Each row has a name. Each piece below is followed by the name of the row it came from, unless a question asks for something else. Each question is about the rows just above it. Some pieces are copies with a little noise.

[-38  36 -28 -42 -17 -13 -34  36 -64   4 -24  37 -10  53  42  41 -88  18
  13  69 -35  49  -4 -15 -31 -54   2 -52 -54 -64  33  72 -47 -40  -7] -> X
[-35 -13 -72  -5 -81   2   6 102 -63  46   1  94 -24 -17 -20   0 -39 -29
  -3  37  46  23 -18 -44 -66 -95  42 -88 -65 -45 -18 -32 -14  28 -71] -> U
[-48 -42 -53  18 -55  48 -10 100 -51  69 -79  81 -52 -67 -92 -86   2 -37
 -75 -94  52  -9 -73 -45 -47 -61  67 -55 -59 -19 -32 -99 -81 -11 -56] -> M
[ -3  46  47  62  31  47 -71  -9  65  25  -1  -2  67 -53 -62 -78  68   6
   4 -85  57 -36  19  35  62  52  25  72  56  60  -6 -74  15 -84  46] -> G
[-11  69 -99 -45 -94  81 -56 -53  48  -9  53 -92 -55 -42 -59 -19 -10 -73
 -52 100 -47 -48 -32  18 -37 -86 -81 -75 -61 -51   2  67 -55 -79 -67] -> R
[ 23  13  41  10  31 -14   1 -71  55 -45  81 -63  65 -26  11   2  47  -1
  36 -21   0 -23  59  20  46  50 -46  62  68  39 -21 -19 104  -4  14] -> J
[ -15  -50  -53  -50  -36  -48    5  -13  -77  -20  -65  -10 -107   31
    9   20  -87    2  -47   40  -55   26  -67  -24  -49  -44  -21  -54
  -80  -76   29   19  -76   13  -13] -> W
find: [ 24  12  41  11  30 -13   1 -71  56 -46  81 -63  63 -27  10   3  47  -1
  36 -20  -1 -22  59  20  46  50 -47  64  69  39 -21 -19 104  -4  14] -> J
find: [-11  69 -99 -46 -94  81 -55 -52  49  -8  54 -92 -55 -42 -60 -19  -9 -73
 -52  99 -48 -48 -33  19 -37 -87 -81 -74 -61 -52   4  67 -55 -78 -67] -> R
[-59 -19 -32 -99 -81 -11 -56 -48 -42 -53  18 -55  48 -10 100 -51  69 -79
  81 -52 -67 -92 -86   2 -37 -75 -94  52  -9 -73 -45 -47 -61  67 -55] is which row reordered? -> M
Where do [ 69 -99] appear? -> R
[-36] with -1 step of 1 on every entry: -> [-37]

[ -17   27  -42   -4  -75  -40   28   35 -106   22   25   -5  -21    1
  -13   -2   23  -64   66   19  -34   32   40   16    1    1   36   46
   30  -46    4  -57  -29] : E
[-30   8  13 -17  -9  45  21 -37  45 -26  41  -7  17  11 -45  29  16  32
 -29  16 -34  40   1   1  32  19 -21 -21  12  54  53  33  23] : A
[  30   46  -46   27   -5   -2   -4  -57 -106   32  -75    1    1  -29
    1    4   23  -40   40   28   19  -14   35  -17  -42  -34   25   22
  -21  -64   66   16   36] : F
[  6 -15  40  25  -3 -14  25  24  -8  -1  24  40 -45  13 -23   9   9  40
  10  10 -10  41 -22 -14  -8  -7 -45  -5 -24  34  -4  11 -21] : Y
[-33  31   5 -39  -8  30  43   7  -3  25 -14 -15  -6  15  22  -2  37   7
 -30   3 -75 -17  27 -43  -4  33  25 -17   5  -1   2  -4 -26] : S
[ -22  -23   67  -54  -61  -44   15   13 -114   20   41  -14  -29  -12
   -9  -16   31  -69   60   46  -48  -76  -50  -11   -8    4   23   45
   39  -45    6  -55  -37] : L
What is the next entry after [ 16 -34  40   1   1  32  19]? -> [-21]
Which row holds these entries in another order? [  32   -4   22   16   -2  -17    1  -57  -21   27   23   40   28  -64
   30   66  -46  -42  -34  -40   36    4    1   35   19   46    1  -75
 -106   -5  -14   25  -29] -> F
find: [-17  27 -43  -4] -> S
Shift each entry of [ 9 40 10 10] by -1 times 1: -> [ 8 39  9  9]
find: [  1  32  19 -21] -> A
Put [ -34   32   40   16    1    1   36   46   30  -46    4  -57  -29  -17
   27  -42   -4  -75  -40   28   35 -106   22   25   -5  -21    1  -13
   -2   23  -64   66   19] back in order: which row is it? -> E

[  3  -8  22  37 -18 -28 -10  44  -7  -3  68   5   1   3 -10 -11   1   2
  -6  19   6  -5   0  -7  32 -50 -10   1   0   1   4 -16  29   0   1  -3
  11  -5 107   0  -7  75   3] = K
[  0  -6   4  -3  -7  -3   8   2  -1 -13   2  -4   3   0  19 -24  -3   6
  -7 -14  -1  -2  -1  -2  21   3   0   0  36  -1  -1   0  -1  -2  33  -3
   0   2  26   2   2   0   6] = D
[ -4   9 -18  -7  15  23  12 -45   4   3 -44  38  -1  -1   5  -6  -5   0
   9 -12  -1   2  -1   8 -51  60 -10 -21   5   7  -9  11  33   2   1   2
  -9   4 -53   1   3  -5  -1] = Q
[  3   4   3 -23  13   6   8  13   2   1 -60 -50   0   2   1  13   6  -3
  -2 -16   1   5   1   4  17  -6  48   1  -7 -10   7   3 -20   0  -3   3
 -17   4 -21   1   2 -26  -1] = H
[ 17 -91 -33   2  12  -2 -24   6   4  -2  10  -3 -41 -10   4  50   0  -5
   3 -17  -4  -2   0  12   2   7   4   5   4  21  23   2   6   5 -28   1
   2   5   1   9   0   7   2] = P
[ -4   3   7  11 -16 -10 -13   0   4  -3  41  60   0   0 -12  30  -5  -1
   1   2  -8  10  -1  33  -6  21  -2  -1   3  10  -2   3  30  -3   0   0
  34   4 -12  -1   5   0   0] = C
[ -2  -6 -14 -24 -13   3 -15 -23   4   0  37   3  -1  -7   6  16  -3  -1
   0   7 -13   2   1  -2   4   1  -8  -3   0   2  -1   7 -79  -4   0  -2
  22  -3 -88  -2   1 -23   1] = B
[  0   4  -3  -8   7   7   4  -8   2   1 -25  -1   0   0   1   4   0  -1
   2  -7  -1   2   0   5  -8  15  11  -5  -1  -1  -1   4   5   0  -1   1
  -5   2 -19   0   2 -19  -1] = T
[ -2  -1   2   2 -14  -7 -13  -3   3  -2  36  33   0  -1  -6  21  -4  -1
   0   4  -7   6  -1  19   0   8  -3   0   2   6  -1   2  -2  -3   0   0
  26   2 -24  -1   3  -2   0] = Z
[  2  10   4 -17  23  12  17   9   2   2 -91 -41   1   5   0   7   6  -2
   0 -24   4   5   0   7   1  12  50  -4  -5 -10   5   4  21   2  -3   5
 -28   6  -2   2   3 -33  -2] = V
Which row holds these entries in another order? [-17  13  -6   6   3   5 -50 -60  -3  -3   1  -7  48   1   1 -16  17  13
  13  -2 -23   4  -1   4 -26   2 -21   6   0   2   1   7   4   8   3   0
   3   2   1 -10 -20   3   1] -> H
Shift each entry of [-4 -2] by -1 times 1: -> [-5 -3]
Shift each entry of [-1] by -1 times 1: -> [-2]
find: [  1  -9  23  38 -20 -29 -14  44  -4  -3  67   5   1   4 -11 -15   2   2
  -9  22   6  -6   1  -8  32 -50 -11   1   2   3   3 -16  28  -2   4  -1
  13  -4 107   1  -4  76   2] -> K
Put [-24 -14 -13  -7  -7  -6  -4  -3  -3  -3  -2  -2  -2  -2  -1  -1  -1  -1
  -1  -1   0   0   0   0   0   0   0   2   2   2   2   2   3   3   4   6
   6   8  19  21  26  33  36] back in order: which row is it? -> Z
[  3 -33  -2   2  10   4 -17  23  12  17   9   2   2 -91 -41   1   5   0
   7   6  -2   0 -24   4   5   0   7   1  12  50  -4  -5 -10   5   4  21
   2  -3   5 -28   6  -2   2] is which row reordered? -> V
find: [ 0  0 36] -> D

[88 74 73 54 65] -> ganit
[79 48 53 60 65] -> bisu
[64 59 99 54 52] -> Modu
[99 52 54 59 64] is which row reordered? -> Modu
[54] with +1 step of 1 on every entry: -> [55]
find: [ 64  58 100  54  52] -> Modu

